Below is a small trained network, with its code and all its weights. Each question gives an input and a class and asks what happens when units are switched off, that is, made to give their printed mean instead of their output.

import numpy as np


def w(rows, s, z=0):
    codes = np.array(rows[::2]) - 128.0
    scale = np.full(codes.shape[1], s)
    scale[-1] = z or s
    return codes * scale


def norm(h):
    return h / np.sqrt((h * h).mean(-1, keepdims=True) + 1e-5)


def f(y):
    return np.maximum(y, 0)


def log_softmax(a):
    a = a - a.max(-1, keepdims=True)
    return a - np.log(np.exp(a).sum(-1, keepdims=True))


def net(x, mask):
    res = np.array(x, float).reshape(1, 5) / 4 @ E
    u = 0
    for l in range(3):
        y = f(norm(res) @ A[l][:, :-1].T + A[l][:, -1])
        res = res + np.where(mask[u : u + 4], y, B[l][:, -1]) @ B[l][:, :-1]
        u += 4
    return log_softmax(norm(res)[-1] @ U[:, :-1].T + U[:, -1])


A, B = {}, {}
E = w([
[185,121,115,181,5,95,126,147],'x0',
[124,110,180,216,149,145,136,83],'x1',
[161,161,66,106,129,195,38,109],'x2',
[25,100,149,149,98,130,144,193],'x3',
[158,89,44,198,148,70,165,104],'x4',
],0.014)
A[0] = w([
[212,153,130,103,125,234,7,98,203],'L0N1',
[139,115,85,209,25,105,114,147,5],'L0N2',
[134,149,152,114,101,151,105,151,22],'L0N3',
[61,145,106,78,94,127,131,211,65],'L0N4',
],0.018,0.0023)
B[0] = w([
[136,196,105,67,75,145,99,3,248],'L0N1',
[205,85,114,184,74,123,161,143,208],'L0N2',
[180,158,156,79,140,81,110,164,154],'L0N3',
[58,43,143,96,168,105,82,158,193],'L0N4',
],0.012,0.018)
A[1] = w([
[164,95,92,249,61,130,120,199,75],'L1N1',
[119,127,152,117,125,151,205,184,2],'L1N2',
[157,140,161,175,243,85,196,88,42],'L1N3',
[46,118,81,83,112,97,197,215,158],'L1N4',
],0.022,0.0025)
B[1] = w([
[187,136,147,218,7,63,199,159,249],'L1N1',
[123,97,71,133,118,115,93,122,156],'L1N2',
[114,147,158,97,198,143,247,89,187],'L1N3',
[103,40,126,139,208,117,57,181,212],'L1N4',
],0.017,0.016)
A[2] = w([
[186,126,183,95,144,171,50,106,198],'L2N1',
[211,207,5,159,186,212,45,91,115],'L2N2',
[98,203,217,87,53,207,96,170,6],'L2N3',
[143,115,103,115,203,115,178,89,14],'L2N4',
],0.021,0.0023)
B[2] = w([
[169,184,129,129,130,111,121,185,217],'L2N1',
[69,77,2,133,108,139,95,52,250],'L2N2',
[155,172,243,158,153,138,121,173,182],'L2N3',
[133,152,127,119,127,184,155,114,176],'L2N4',
],0.02,0.015)
U = w([
[58,32,137,131,178,89,70,222,110],'0',
[183,103,125,218,27,65,196,148,193],'1',
[117,147,140,126,198,161,252,78,83],'2',
[137,222,229,98,109,131,49,180,4],'3',
[127,194,27,105,82,155,65,10,181],'4',
],0.012,0.0033)

Each question gives the input, the list of numbers given to net, and the class t.
The units are the neurons (one row each of A and B). Each row of codes is followed by its name. A weight is (code - 128) times the scale printed after its matrix; where a second scale follows, it is the last column's (A, B and U).
mask holds one flag per neuron, layer by layer. A switched-off neuron (its flag False) gives its mean, the last column of its row in B, instead of its output. The means were averaged over made-up inputs and are rounded, as every weight is.
A unit's drop is (log p(t) with every unit on - log p(t) with that unit switched off) / (log p(t) with every unit on - log p(t) with every unit switched off).
The circuit of an input: a set's keep is (log p(t) with only the set's units on - log p(t) with every unit switched off) / (log p(t) with every unit on - log p(t) with every unit switched off). Starting from all 12 units, units are removed one at a time, each time the one whose removal leaves the highest keep (on an exact tie, the one counted first), for as long as the keep stays at least 0.8.
units of the circuit, in order: the units of the circuit, biggest drop first
top k neurons: the k neurons with the biggest drops, biggest first
top k neurons in layer l: the k neurons of layer l with the biggest drops, biggest first
drop of u: that unit's drop, to one decimal
input [-6,-7,-8,-4,-7], class 0: units of the circuit, in order -> [L0N1]
input [1,-1,2,1,-3], class 3: top 2 neurons -> [L2N3, L0N4]
input [-2,1,-8,-3,-8], class 2: top 2 neurons -> [L0N1, L1N3]
input [7,-1,0,-6,-5], class 4: top 3 neurons -> [L0N1, L1N1, L2N2]
input [2,5,3,-4,3], class 4: top 2 neurons -> [L0N1, L1N1]
input [-5,1,-7,0,-3], class 2: top 2 neurons -> [L1N3, L2N4]
input [0,5,-7,2,-1], class 2: top 2 neurons -> [L1N3, L0N2]
input [5,4,5,1,-3], class 4: top 3 neurons -> [L0N1, L1N1, L2N2]
input [8,-6,-3,-8,-6], class 4: top 2 neurons -> [L1N1, L0N1]
input [-4,-7,-1,-6,5], class 2: top 2 neurons in layer 1 -> [L1N3, L1N2]
input [-2,-6,0,5,8], class 0: top 2 neurons -> [L1N4, L0N4]
input [0,-3,-2,-7,3], class 4: top 2 neurons -> [L1N1, L2N2]
input [2,-5,-8,-8,2], class 2: top 2 neurons -> [L0N2, L0N1]
input [-4,4,-8,1,0], class 2: units of the circuit, in order -> [L1N3]
input [-4,2,1,-3,6], class 2: drop of L1N3 -> 0.7
input [0,-6,7,6,-7], class 3: drop of L0N1 -> 0.1
input [6,-7,-4,-8,-6], class 3: drop of L2N3 -> 0.5
input [5,5,4,4,-7], class 3: drop of L2N3 -> 0.3
